Here is a tiny trained network, its code and every weight. The questions are about switching its units off for an input and a target symbol, where a switched-off unit gives its printed mean instead of its output.

import numpy as np


def w(rows, s, z=0):
    codes = np.array(rows[::2]) - 128.0
    scale = np.full(codes.shape[1], s)
    scale[-1] = z or s
    return codes * scale


def norm(h):
    return h / np.sqrt((h * h).mean(-1, keepdims=True) + 1e-5)


def f(y):
    return np.maximum(y, 0)


def softmax(a):
    e = np.exp(a - a.max(-1, keepdims=True))
    return e / e.sum(-1, keepdims=True)


def log_softmax(a):
    a = a - a.max(-1, keepdims=True)
    return a - np.log(np.exp(a).sum(-1, keepdims=True))


def net(x, mask):
    ids = ['Φαβγδεζηπτ'.index(c) for c in x.split()]
    T = len(ids)
    res = E[ids] + P[:T]
    u = 0
    for l in range(3):
        r = norm(res)
        for j in range(2):
            rows = slice(3 * j, 3 * j + 3)
            q, k, v = (r @ M[l][rows].T for M in (Q, K, V))
            z = softmax(np.where(np.tri(T) > 0, q @ k.T / 3**0.5, -1e9)) @ v
            o = O[l][rows]
            res = res + np.where(mask[u + j], z, o[:, -1]) @ o[:, :-1]
        u += 2
        y = f(norm(res) @ A[l][:, :-1].T + A[l][:, -1])
        res = res + np.where(mask[u : u + 4], y, B[l][:, -1]) @ B[l][:, :-1]
        u += 4
    return log_softmax(norm(res)[-1] @ U[:, :-1].T + U[:, -1])


Q, K, V, O, A, B = {}, {}, {}, {}, {}, {}
E = w([
[129,125,172,175,153,167,107,152],'Φ',
[110,178,95,90,136,164,174,131],'α',
[84,98,143,208,164,144,110,179],'β',
[128,126,183,127,135,169,47,146],'γ',
[75,139,99,126,170,168,105,164],'δ',
[118,119,89,133,213,182,157,127],'ε',
[147,85,62,134,156,100,250,105],'ζ',
[182,126,177,199,131,171,140,50],'η',
[157,169,219,128,96,109,198,216],'π',
[35,159,50,179,89,133,171,105],'τ',
],0.016)
P = w([
[175,186,117,132,180,199,137,162],'0',
[115,171,165,99,229,140,134,123],'1',
[180,219,112,124,236,101,82,134],'2',
[197,80,60,126,108,238,103,135],'3',
[65,60,178,68,167,168,129,38],'4',
[184,166,88,118,226,43,24,75],'5',
[194,83,15,149,132,146,38,127],'6',
[73,2,134,109,161,160,67,50],'7',
],0.0096)
Q[0] = w([
[231,121,40,134,83,169,89,163],'L0H0',
[252,184,29,192,131,93,89,206],'L0H0',
[93,4,123,96,48,222,146,166],'L0H0',
[116,90,148,105,110,168,145,155],'L0H1',
[137,114,53,165,167,197,96,90],'L0H1',
[173,164,183,113,58,103,176,231],'L0H1',
],0.03)
K[0] = w([
[42,79,224,81,119,156,194,95],'L0H0',
[60,71,153,91,100,252,203,148],'L0H0',
[32,166,202,94,230,17,123,20],'L0H0',
[149,157,128,110,155,81,106,158],'L0H1',
[85,90,111,124,147,90,91,34],'L0H1',
[105,182,214,112,147,139,186,207],'L0H1',
],0.024)
V[0] = w([
[100,199,78,33,58,127,126,131],'L0H0',
[2,137,37,219,145,131,125,141],'L0H0',
[163,132,70,129,137,100,240,63],'L0H0',
[144,172,141,193,69,110,167,57],'L0H1',
[89,181,76,155,162,205,91,50],'L0H1',
[55,168,118,90,42,102,72,178],'L0H1',
],0.027)
O[0] = w([
[165,118,87,109,27,225,138,134,75],'L0H0',
[99,180,27,178,76,29,126,101,182],'L0H0',
[187,68,118,141,114,89,252,128,119],'L0H0',
[122,47,193,162,98,137,115,63,68],'L0H1',
[127,110,105,242,145,200,86,131,255],'L0H1',
[157,163,68,82,119,147,120,13,9],'L0H1',
],0.017,0.028)
A[0] = w([
[79,135,64,133,178,174,110,131,100],'L0N0',
[50,117,159,96,81,111,13,125,58],'L0N1',
[103,232,31,56,139,207,101,110,186],'L0N2',
[94,189,165,2,100,85,168,67,253],'L0N3',
],0.023,0.0016)
B[0] = w([
[110,127,134,207,146,133,149,180,251],'L0N0',
[212,93,109,40,117,34,135,132,204],'L0N1',
[180,86,132,113,18,111,12,223,201],'L0N2',
[158,215,196,250,120,146,127,220,167],'L0N3',
],0.016,0.014)
Q[1] = w([
[168,113,149,198,129,101,111,227],'L1H0',
[157,84,166,100,144,55,166,145],'L1H0',
[105,121,72,142,127,174,186,88],'L1H0',
[77,74,125,146,118,153,82,119],'L1H1',
[165,122,93,177,151,74,78,149],'L1H1',
[150,90,144,254,54,154,104,253],'L1H1',
],0.025)
K[1] = w([
[135,35,118,148,218,185,67,96],'L1H0',
[174,119,163,117,122,168,161,41],'L1H0',
[120,121,57,80,164,99,187,199],'L1H0',
[167,105,60,107,158,81,162,182],'L1H1',
[154,89,125,61,51,94,148,75],'L1H1',
[222,48,106,253,44,34,156,59],'L1H1',
],0.022)
V[1] = w([
[1,17,16,84,182,139,116,122],'L1H0',
[166,122,110,97,221,128,141,152],'L1H0',
[124,167,108,143,107,39,151,155],'L1H0',
[187,152,177,166,123,166,125,122],'L1H1',
[85,147,162,157,163,163,148,123],'L1H1',
[191,201,202,168,94,113,152,126],'L1H1',
],0.016)
O[1] = w([
[215,129,66,166,185,100,105,1,132],'L1H0',
[132,174,139,152,147,83,139,162,249],'L1H0',
[122,62,98,91,178,145,125,188,208],'L1H0',
[132,166,165,141,85,123,134,139,219],'L1H1',
[110,157,115,152,94,141,108,82,148],'L1H1',
[110,188,181,118,131,115,121,187,252],'L1H1',
],0.0092,0.0039)
A[1] = w([
[121,195,149,67,95,92,170,108,98],'L1N0',
[104,181,51,115,25,85,163,77,5],'L1N1',
[90,67,77,171,182,179,112,137,118],'L1N2',
[124,124,191,57,150,252,60,131,88],'L1N3',
],0.028,0.002)
B[1] = w([
[137,180,153,195,96,150,117,129,143],'L1N0',
[187,89,128,152,134,156,101,2,154],'L1N1',
[136,202,139,150,104,135,152,115,253],'L1N2',
[220,112,65,138,176,68,187,100,170],'L1N3',
],0.027,0.021)
Q[2] = w([
[142,61,112,180,101,102,57,173],'L2H0',
[85,172,136,178,70,5,97,126],'L2H0',
[139,139,164,78,121,165,101,93],'L2H0',
[130,199,198,114,40,106,173,120],'L2H1',
[115,123,142,150,128,127,140,126],'L2H1',
[115,51,113,168,160,106,114,202],'L2H1',
],0.021)
K[2] = w([
[254,148,122,156,208,131,140,158],'L2H0',
[104,58,57,198,192,202,126,162],'L2H0',
[78,140,113,101,98,108,62,145],'L2H0',
[61,117,90,141,136,171,113,215],'L2H1',
[126,132,125,132,124,118,125,166],'L2H1',
[201,168,183,186,71,15,101,139],'L2H1',
],0.019)
V[2] = w([
[108,66,109,123,134,126,99,124],'L2H0',
[143,33,42,166,251,216,135,134],'L2H0',
[171,105,135,170,159,113,117,132],'L2H0',
[77,49,68,121,153,155,121,202],'L2H1',
[79,80,113,175,171,200,77,147],'L2H1',
[103,88,50,141,165,150,120,150],'L2H1',
],0.021)
O[2] = w([
[121,81,145,131,142,126,98,106,32],'L2H0',
[105,3,37,157,209,177,104,130,223],'L2H0',
[110,129,107,99,153,167,148,170,254],'L2H0',
[104,40,57,138,176,154,128,97,116],'L2H1',
[95,87,98,142,144,177,95,142,166],'L2H1',
[93,87,73,149,165,151,145,129,138],'L2H1',
],0.015,0.012)
A[2] = w([
[235,86,87,101,113,204,239,158,58],'L2N0',
[152,130,227,92,250,213,235,92,2],'L2N1',
[57,166,190,115,244,109,21,106,146],'L2N2',
[100,135,69,121,61,85,33,137,44],'L2N3',
],0.025,0.0012)
B[2] = w([
[85,156,134,17,106,73,145,87,229],'L2N0',
[118,64,174,181,2,62,27,86,174],'L2N1',
[120,123,131,30,91,189,185,40,248],'L2N2',
[151,69,169,70,65,112,124,137,208],'L2N3',
],0.022,0.016)
U = w([
[97,168,176,51,176,207,116,95,222],'Φ',
[135,134,109,73,44,224,218,136,170],'α',
[34,167,79,71,133,47,113,75,86],'β',
[221,90,98,38,197,132,104,132,230],'γ',
[121,122,83,105,55,139,2,182,4],'δ',
[99,170,87,186,195,149,156,188,133],'ε',
[146,28,120,61,180,33,237,128,52],'ζ',
[88,39,228,152,114,165,108,118,75],'η',
[210,204,201,110,102,78,142,136,170],'π',
[193,141,87,157,116,131,142,1,220],'τ',
],0.0087,0.0026)

Each question gives the input, a string of symbols that net reads in full, and the target symbol t.
The units are the heads (3 rows each of Q, K, V and O) and the neurons (one row each of A and B). Each row of codes is followed by its name. A weight is (code - 128) times the scale printed after its matrix; where a second scale follows, it is the last column's (O, A, B and U).
mask holds one flag per unit, layer by layer, with each layer's heads first. A switched-off unit (its flag False) gives its mean, the last column of its rows in O or B, instead of its output. The means were averaged over made-up inputs and are rounded, as every weight is.
A unit's drop is (log p(t) with every unit on - log p(t) with that unit switched off) / (log p(t) with every unit on - log p(t) with every unit switched off).
The circuit of an input: a set's keep is (log p(t) with only the set's units on - log p(t) with every unit switched off) / (log p(t) with every unit on - log p(t) with every unit switched off). Starting from the 12 units with the biggest drops (on a tie, the unit counted first), units are removed one at a time, each time the one whose removal leaves the highest keep (on an exact tie, the one counted first), for as long as the keep stays at least 0.8.
circuit, biggest first: the units of the circuit, biggest drop first
unit that matters most: the unit with the biggest drop
top k neurons: the k neurons with the biggest drops, biggest first
k most important neurons of layer l: the k neurons of layer l with the biggest drops, biggest first
heads that matter: for each layer, one digit per head in row order, 1 if its drop is at least 0.15 and else 0, layers parted by /
input δ ε β Φ β α, target Φ: heads that matter => 10 / 00 / 00
input ζ β δ, target ζ: unit that matters most => L0H0
input γ α ε Φ γ τ β, target γ: top 2 neurons => [L1N3; L0N1]
input β τ ε, target τ: top 2 neurons => [L2N2; L2N0]
input Φ γ η ε τ Φ π, target τ: circuit, biggest first => [L0H0; L1N1]
input Φ ε β, target Φ: top 2 neurons => [L2N2; L1N3]
input Φ η β α, target η: circuit, biggest first => [L0H0; L2N1]
input α ε τ α α π, target α: top 2 neurons => [L1N0; L1N3]
input π α δ π ε β, target π: heads that matter => 11 / 00 / 00
input ε Φ ε δ, target Φ: circuit, biggest first => [L0H0; L2N2]
input γ β ε ε τ γ, target τ: heads that matter => 01 / 00 / 00
input ε γ α ε, target γ: top 3 neurons => [L1N3; L0N1; L2N2]
input δ π ε ζ Φ, target ζ: 2 most important neurons of layer 1 => [L1N2; L1N3]
input ε β ε α α η, target α: heads that matter => 10 / 00 / 00
input Φ δ ε π β β π γ, target β: circuit, biggest first => [L0H0]
input β π ε η, target π: circuit, biggest first => [L0H1; L2H1]
input ζ α τ ε, target τ: heads that matter => 01 / 00 / 00
input α β η, target η: heads that matter => 01 / 00 / 00
input π α α, target π: heads that matter => 11 / 00 / 10
input ε τ δ ε γ γ Φ, target γ: circuit, biggest first => [L0H0; L1N3]
input β ζ τ α γ, target τ: top neuron => [L1N1]
input ε τ η τ α β, target τ: heads that matter => 10 / 00 / 00
input δ γ α δ α β τ, target α: heads that matter => 10 / 10 / 00
input β η γ β δ, target γ: circuit, biggest first => [L0H0; L1N3]
input β ε β ζ η π δ ζ, target π: circuit, biggest first => [L0H1; L2H1; L1N0]
input δ δ β, target δ: top 2 neurons => [L0N2; L2N3]
